Below are the code and all the weights of a small trained network. Each question names an input and a class and asks about switching units off, where a switched-off unit gives its printed mean instead of its output.

import numpy as np


def w(rows, s, z=0):
    codes = np.array(rows[::2]) - 128.0
    scale = np.full(codes.shape[1], s)
    scale[-1] = z or s
    return codes * scale


def f(y):
    return y / 2 * (1 + np.tanh(0.7978845608 * (y + 0.044715 * y**3)))


def log_softmax(a):
    a = a - a.max(-1, keepdims=True)
    return a - np.log(np.exp(a).sum(-1, keepdims=True))


def net(x, mask):
    res = np.array(x, float).reshape(1, 5) / 4 @ E
    y = f(res @ A[0][:, :-1].T + A[0][:, -1])
    res = res + np.where(mask, y, B[0][:, -1]) @ B[0][:, :-1]
    return log_softmax(res[-1] @ U[:, :-1].T + U[:, -1])


A, B = {}, {}
E = w([
[123,16,116],'x0',
[92,93,101],'x1',
[43,129,191],'x2',
[46,144,35],'x3',
[114,124,254],'x4',
],0.012)
A[0] = w([
[194,19,98,48],'neuron 0',
[165,174,72,5],'neuron 1',
[133,143,74,182],'neuron 2',
[164,176,196,54],'neuron 3',
[159,160,89,24],'neuron 4',
[40,148,123,4],'neuron 5',
[7,136,108,66],'neuron 6',
],0.015,0.0042)
B[0] = w([
[182,43,108,246],'neuron 0',
[151,217,119,203],'neuron 1',
[125,177,51,213],'neuron 2',
[163,95,216,219],'neuron 3',
[143,182,124,176],'neuron 4',
[71,77,156,187],'neuron 5',
[2,104,145,236],'neuron 6',
],0.0086,0.011)
U = w([
[43,130,143,97],'0',
[182,91,112,80],'1',
[171,146,253,77],'2',
[158,196,120,73],'3',
[131,130,149,210],'4',
[153,120,160,247],'5',
],0.017,0.014)

Each question gives the input, the list of numbers given to net, and the class t.
The units are the neurons (one row each of A and B). Each row of codes is followed by its name. A weight is (code - 128) times the scale printed after its matrix; where a second scale follows, it is the last column's (A, B and U).
mask holds one flag per neuron, in row order. A switched-off neuron (its flag False) gives its mean, the last column of its row in B, instead of its output. The means were averaged over made-up inputs and are rounded, as every weight is.
A unit's drop is (log p(t) with every unit on - log p(t) with that unit switched off) / (log p(t) with every unit on - log p(t) with every unit switched off).
The circuit of an input: a set's keep is (log p(t) with only the set's units on - log p(t) with every unit switched off) / (log p(t) with every unit on - log p(t) with every unit switched off). Starting from all 7 units, units are removed one at a time, each time the one whose removal leaves the highest keep (on an exact tie, the one counted first), for as long as the keep stays at least 0.8.
circuit, biggest first: the units of the circuit, biggest drop first
top k neurons: the k neurons with the biggest drops, biggest first
drop of u: that unit's drop, to one decimal
input [7,3,-8,-4,7], class 1: circuit, biggest first => [neuron 0]
input [-5,-4,-2,5,2], class 3: circuit, biggest first => [neuron 6; neuron 0; neuron 1]
input [-6,3,-1,0,0], class 3: top 3 neurons => [neuron 6; neuron 0; neuron 5]
input [2,8,-4,-1,-1], class 1: circuit, biggest first => [neuron 0; neuron 6]
input [4,-1,-7,-2,6], class 1: top 3 neurons => [neuron 0; neuron 6; neuron 1]
input [4,-8,-3,-1,-1], class 1: top 3 neurons => [neuron 0; neuron 6; neuron 3]
input [2,-1,-8,4,-3], class 3: top 2 neurons => [neuron 1; neuron 2]
input [1,8,-6,-5,2], class 1: drop of neuron 0 => 0.4
input [6,5,0,-6,1], class 1: drop of neuron 0 => 0.5
input [8,2,3,-3,0], class 1: drop of neuron 6 => 0.1
